The symbols move the objects like this.
at | gu le ne du ru vo
x583 | x129 x31 x980 x564 none x259
x693 | x564 x690 none x980 none x242
x592 | x251 none x615 x236 x981 x178
x645 | x754 x574 x309 x283 x201 x642
x578 | x522 x236 x490 x981 x642 x204
x212 | x574 x977 none x966 x309 x490
x574 | x132 x464 x212 x485 x645 x578
x485 | x841 x545 x966 x574 x283 x981
x522 | none x619 x578 x938 x681 x61
x642 | x681 x578 x690 x31 x564 x374
x168 | x545 none none x977 x966 x615
x2 | none x998 x613 x905 none x129
x31 | x323 x981 x637 x642 x583 x628
x905 | none x754 x201 x2 none x974
x132 | none x28 x574 x841 x754 x522
x998 | none x841 x283 x754 x2 x323
x148 | none x460 x259 x881 none x2
x637 | x31 x758 none x690 x980 x684
x628 | x460 x926 x684 x374 x259 x283
x981 | x938 x592 x758 x578 x31 x926
x465 | x374 x723 none x684 x242 x309
x619 | none none x236 x251 x522 x369
x681 | none x522 x642 x323 x974 x67
x881 | none x67 x202 x148 none x905
x762 | x915 none none x519 x723 x977
x202 | x881 x374 x242 x259 none x201
x977 | x464 none none x168 x212 x327
x336 | x926 x519 none x723 x684 x966
x989 | none none x545 x28 x841 x251
x201 | x905 x645 x4 x613 none x564
x259 | x148 x628 x167 x202 none x613
x309 | x645 x212 none x732 x4 x690
x61 | none x369 x204 x368 x67 x132
x758 | x981 x615 none x490 x637 x336
x251 | none none x592 x619 x938 x814
x323 | none x938 x31 x681 x129 x460
x178 | x814 none x519 x915 x926 x545
x519 | x178 none none x762 x336 x168
x841 | none x989 x485 x132 x998 x938
x242 | x202 x465 none x167 none x4
x684 | x628 x336 none x465 x167 x732
x464 | x28 none x977 x545 x574 x236
x28 | none none x464 x989 x132 x619
x368 | none x814 x926 x61 x460 x841
x204 | x61 x915 x723 x926 x374 x574
x938 | none x251 x981 x522 x323 x368
x723 | x204 x762 none x336 x465 x212
x690 | x642 x490 none x637 x693 x465
x129 | none x323 x583 x974 none x148
x327 | x236 none none x615 x490 x762
x980 | x583 x637 none x693 none x167
x460 | none x368 x628 x67 x148 x998
x283 | x998 x485 x732 x645 x613 x31
x4 | x201 x309 none x527 none x693
x67 | none x61 x374 x460 x881 x754
x369 | none none x915 x814 x61 x28
x966 | x485 x168 none x212 x732 x758
x974 | none x681 x564 x129 none x881
x490 | x578 x327 none x758 x690 x723
x754 | none x132 x645 x998 x905 x681
x374 | x67 x204 x465 x628 x202 x645
x615 | x592 none none x327 x758 x519
x613 | x2 x283 x527 x201 none x583
x527 | x613 x732 none x4 none x980
x926 | x368 x178 x336 x204 x628 x485
x545 | x989 none x168 x464 x485 x592
x564 | x974 x642 x693 x583 none x202
x167 | x259 x684 none x242 none x527
x732 | x283 x966 none x309 x527 x637
x236 | x619 none x327 x592 x578 x915
x814 | none none x178 x369 x368 x989
x915 | x369 none x762 x178 x204 x464

In the rows, zero is written as 462.

The rows follow the links: the fewer symbols apart two objects are, the more alike their rows tend to be.

Each row is also shifted at random along 8 hidden directions that mean nothing.

Some objects, each with a row of numbers:
x369: 365	466	403	457	544	512	626	482	503	442	494	514	510	444	544	443	437	400	472	440	397	444	489	486	580	551	492	597	520	470	535	315	560	547	497	434	461	482	531	381	499	417	401	383	410	418	373	494	481	406	415	376	439	513	404	496	529	452	467	477	435
x684: 537	472	502	421	454	522	374	494	489	463	408	418	335	526	402	494	491	370	548	496	554	507	500	398	342	407	384	350	509	366	316	680	281	474	441	491	504	520	459	352	508	462	574	502	509	362	460	431	495	156	528	523	621	409	665	371	403	391	539	441	404
x374: 493	364	380	523	401	312	567	450	487	570	427	454	417	453	550	599	386	516	576	420	438	412	512	550	366	399	408	271	443	483	439	586	405	397	475	476	523	502	652	429	484	547	379	525	617	486	523	522	489	436	516	568	609	476	475	362	397	596	390	451	508
x754: 416	544	460	463	407	564	326	308	336	412	466	465	550	378	438	532	487	534	443	542	486	542	325	345	393	464	588	335	308	579	414	576	521	338	416	450	313	576	415	528	543	390	522	549	482	372	579	455	584	567	398	510	495	354	371	460	509	470	429	535	387
x915: 671	371	473	515	485	392	546	498	441	548	471	465	489	498	476	559	445	510	463	464	446	452	474	526	444	462	403	400	452	526	526	431	453	443	433	454	544	528	571	437	457	457	384	475	492	476	520	493	390	497	459	496	522	472	422	381	382	525	360	478	514
x490: 429	426	441	467	432	400	701	541	512	512	407	371	439	464	550	491	443	476	518	429	497	406	470	557	371	520	383	479	410	470	622	511	450	493	449	442	585	428	466	421	443	513	432	491	540	510	514	414	464	363	512	421	554	501	491	403	410	475	465	410	586
x642: 61	511	340	517	395	548	297	404	428	542	394	459	449	361	509	486	512	437	489	375	500	436	452	526	466	443	533	393	406	407	253	539	556	454	536	476	404	453	457	529	514	520	484	414	494	456	480	457	598	457	516	419	512	348	507	501	475	510	465	436	395
x132: 609	373	523	484	632	500	482	557	472	383	472	473	609	523	433	447	603	406	357	597	331	511	464	421	577	380	450	551	478	649	570	231	502	601	487	367	420	513	433	398	498	449	620	450	472	420	444	525	329	398	427	452	354	461	454	636	540	451	417	623	310
x881: 470	429	396	504	502	420	487	479	448	461	432	391	517	475	468	515	608	471	423	518	313	558	459	398	534	441	443	458	497	584	392	358	476	494	542	423	401	524	564	424	500	493	630	531	478	406	434	475	499	264	478	507	566	322	463	547	401	490	438	568	218
x637: 551	468	475	464	447	481	503	443	503	442	476	496	460	511	444	363	428	422	448	342	455	397	473	508	547	443	395	534	541	367	433	429	409	520	478	500	519	358	492	521	430	506	386	507	512	523	391	479	378	465	455	399	436	522	427	549	557	382	533	357	446
x201: 630	437	514	395	594	527	492	543	443	371	465	399	515	444	432	450	589	421	411	475	377	436	491	442	470	487	436	615	512	507	504	299	507	528	421	393	348	415	386	556	396	469	506	405	360	495	426	531	416	468	534	422	325	424	558	506	465	424	501	567	460
x690: 413	446	398	434	464	540	740	479	462	449	375	365	443	531	530	455	391	449	526	564	503	389	412	486	333	408	388	439	321	521	669	632	420	521	417	507	542	498	437	383	549	549	517	550	604	417	556	418	516	319	484	453	610	526	577	371	556	404	519	499	555
x368: 340	485	499	400	559	603	431	458	445	376	516	565	479	532	406	350	394	304	507	612	478	400	457	439	623	357	506	529	496	399	480	475	469	578	459	560	477	524	400	338	613	424	480	392	462	306	381	519	431	461	351	489	345	621	460	529	728	381	535	563	466
x926: 292	448	484	513	408	379	290	443	495	546	512	584	387	500	425	456	425	396	494	419	495	431	573	553	553	381	435	395	564	362	308	465	464	463	516	506	530	435	530	414	454	491	412	405	484	483	399	507	405	563	458	522	386	510	433	486	461	549	420	462	446
x522: 551	426	482	445	564	544	641	521	432	418	466	437	582	505	457	400	425	433	477	594	419	382	351	472	521	416	469	504	401	547	646	464	482	572	444	489	470	553	425	364	628	428	475	469	535	353	515	509	448	435	369	468	448	559	433	505	652	403	506	508	526
x485: 458	448	543	501	482	438	434	508	474	407	477	428	443	544	353	447	485	435	385	608	429	521	465	442	426	415	414	426	386	610	577	406	417	469	440	437	441	462	407	433	423	452	580	445	468	463	463	435	395	493	465	507	452	441	492	466	460	515	426	514	443
x61: 734	506	601	374	513	584	266	438	397	438	525	485	511	309	411	475	497	450	536	341	561	490	375	420	474	577	579	475	552	316	310	588	428	374	390	463	326	600	389	438	559	265	358	433	324	355	522	519	541	414	455	462	448	408	434	412	433	373	572	415	520
x212: 535	410	561	468	527	494	403	559	441	477	377	416	467	507	406	518	584	477	431	660	508	482	517	465	312	344	445	397	327	601	601	546	466	440	337	429	573	506	332	436	446	500	608	494	524	455	573	398	396	543	487	507	404	463	589	435	440	467	361	665	553
x327: 430	497	433	492	499	620	501	470	446	453	457	446	560	464	428	463	582	442	359	454	398	523	424	493	529	513	419	578	414	521	521	341	505	538	457	427	485	461	448	491	453	460	550	515	458	456	440	406	429	407	413	317	501	396	426	532	452	379	426	477	327
x613: 661	446	606	450	427	441	183	387	393	429	496	477	454	500	330	487	496	486	459	473	472	459	455	392	430	294	438	303	553	413	211	536	363	462	459	472	437	473	452	506	478	452	511	483	473	468	506	536	388	455	476	569	381	416	554	462	484	453	472	461	373
x578: 469	417	494	496	460	486	377	504	406	562	416	412	502	469	437	490	482	503	468	505	496	412	433	544	443	349	457	354	384	513	455	562	461	459	438	495	487	537	408	434	537	488	458	484	538	456	596	467	441	535	444	525	475	432	487	424	459	492	418	487	547
x981: 572	442	539	496	472	406	367	551	473	521	446	438	456	550	359	379	457	451	418	479	474	449	441	500	498	417	437	427	443	490	501	437	429	470	470	512	496	473	378	451	453	477	453	444	458	481	494	459	372	555	433	493	406	478	469	472	433	470	482	450	559

Start here and follow the symbols in turn, left to right. Where do you end up?
Answer with the object's name.
367	588	510	417	452	633	448	407	457	348	505	457	444	420	385	413	454	413	411	477	528	529	405	422	460	594	486	599	376	484	590	439	487	390	374	455	382	419	339	556	409	399	524	482	351	438	438	359	513	565	444	371	415	456	420	461	513	354	506	458	496
ru gu du du gu vo vo: x460
389	389	417	495	470	394	433	414	473	498	494	578	496	425	531	478	440	440	503	392	411	400	545	506	594	368	511	439	588	399	327	419	510	503	537	477	479	457	589	438	517	501	347	431	539	457	424	562	445	500	443	482	399	510	388	575	554	519	426	520	370
ru du du du du ne le le gu: x61
422	496	383	464	406	450	699	452	496	426	464	413	430	497	465	350	328	453	445	428	432	414	383	470	500	530	414	529	392	487	606	415	438	451	501	516	406	382	515	512	452	500	382	488	491	462	409	470	508	504	447	405	540	518	381	459	532	450	560	340	519
ru gu du du ne ne: x980
415	465	428	464	508	599	629	556	472	463	410	343	490	479	480	489	467	419	477	493	462	476	389	494	394	514	416	487	385	484	534	479	413	553	482	433	465	534	456	343	543	433	550	421	452	392	484	453	511	142	487	383	650	429	570	366	431	434	519	363	472
du ne gu vo ru ne du ru du: x684
341	498	462	420	502	439	508	550	475	459	437	484	435	481	473	335	358	451	478	535	531	385	419	454	486	501	571	504	408	433	594	481	549	461	459	517	440	468	305	406	513	420	377	362	390	429	460	400	502	612	398	455	361	585	454	451	570	460	542	461	683
ru le vo ne gu ne vo le: x545
646	429	488	451	497	543	603	476	452	451	462	401	505	494	420	518	509	430	464	528	415	498	434	462	464	479	353	469	398	574	616	491	394	466	385	441	513	545	505	429	473	485	589	616	553	398	504	436	459	350	449	472	585	437	437	449	456	406	418	551	409
du du ru gu vo du gu le ne: x485
553	431	539	445	423	530	283	349	372	443	512	512	510	345	472	531	423	507	501	382	509	408	427	472	423	377	508	357	507	424	330	575	429	411	393	459	400	459	494	557	500	447	325	469	503	476	547	577	472	602	472	481	377	453	423	445	533	477	453	418	479
ru le vo du vo vo du du du ru: x201
377	522	511	423	416	599	450	376	428	411	560	466	520	313	484	521	425	459	496	354	528	467	410	514	460	547	486	515	469	432	445	464	500	437	391	423	343	447	480	514	491	408	360	418	417	457	487	515	533	534	481	379	438	435	377	428	506	465	471	357	499
ru du ne vo gu ne vo du: x465
494	535	481	419	526	662	451	431	417	426	523	488	545	344	411	472	510	389	451	393	448	517	399	481	575	616	472	598	431	497	520	404	528	396	393	450	324	538	470	527	488	399	430	483	362	380	439	467	545	564	442	400	440	404	346	459	470	412	471	522	449
du ne vo vo le ru du gu ne gu gu: x522
628	429	531	520	420	411	375	397	417	420	471	430	433	523	340	499	438	503	431	570	422	524	405	350	368	323	399	256	392	593	433	533	338	400	438	468	431	510	502	456	475	466	556	564	565	445	534	510	428	426	456	571	526	415	499	424	456	495	438	446	391
du ru le gu le ne gu vo le: x619
251	442	388	473	473	470	574	479	513	450	466	504	419	567	480	457	393	367	504	598	438	453	465	447	488	382	455	428	457	452	469	472	428	570	551	500	533	511	533	248	585	462	533	408	526	356	404	468	467	243	401	494	562	546	519	439	531	477	468	457	396
du vo du du vo ru le vo ne: x915
290	550	493	436	449	634	299	381	416	456	503	607	455	524	343	404	444	398	442	600	513	429	489	474	583	378	490	489	351	477	524	525	550	399	353	560	523	473	349	550	488	485	485	488	484	408	440	381	446	842	319	483	305	558	373	509	618	390	395	684	517
vo le ru gu gu ne ru ru: x613
338	417	406	522	331	218	604	497	574	522	452	448	336	489	593	562	388	522	500	371	511	475	592	548	322	498	390	395	530	381	469	466	371	468	533	416	639	349	603	397	317	512	409	436	523	597	449	425	395	298	574	451	569	521	509	374	281	585	388	247	494
du vo ru le du vo: x519
308	523	402	414	487	640	589	410	481	410	476	487	470	399	522	455	435	358	531	387	482	417	511	509	512	561	441	598	509	377	488	496	502	480	434	464	444	429	534	490	494	510	440	483	483	414	384	460	542	384	490	349	506	498	441	468	573	374	522	463	404
du vo gu vo gu ru du vo du ne: x259
357	528	440	447	435	448	420	492	473	475	431	450	401	424	491	416	394	476	505	445	562	475	391	434	424	550	545	459	431	375	424	548	441	438	503	507	446	496	367	368	497	350	400	361	358	421	470	414	532	355	431	436	518	469	501	378	412	460	530	330	566
ne vo ne ru le vo du vo vo gu: x915
437	521	511	381	461	614	374	444	403	412	424	405	416	354	475	519	498	463	553	440	622	467	441	451	271	504	514	418	396	392	443	689	420	377	353	442	425	472	358	477	476	413	473	464	412	436	545	420	550	392	533	439	496	438	592	347	464	397	522	445	567
ru gu vo vo le vo ru vo du du: x564
773	495	583	463	340	478	416	334	395	464	558	502	555	467	358	404	426	541	414	364	467	472	347	447	555	475	400	448	474	440	475	496	365	400	400	523	490	444	521	587	445	444	334	657	518	496	529	477	384	643	363	457	473	465	245	496	489	372	453	338	448
du vo vo gu du ne gu vo: x981
623	403	532	511	487	444	384	486	410	506	459	456	510	468	420	562	485	548	404	571	465	469	454	472	359	397	457	356	356	578	515	467	484	439	374	416	512	525	432	469	447	434	470	446	475	491	584	466	367	621	441	513	391	461	463	386	410	524	322	544	541
du vo du du gu vo vo ru du ru: x754
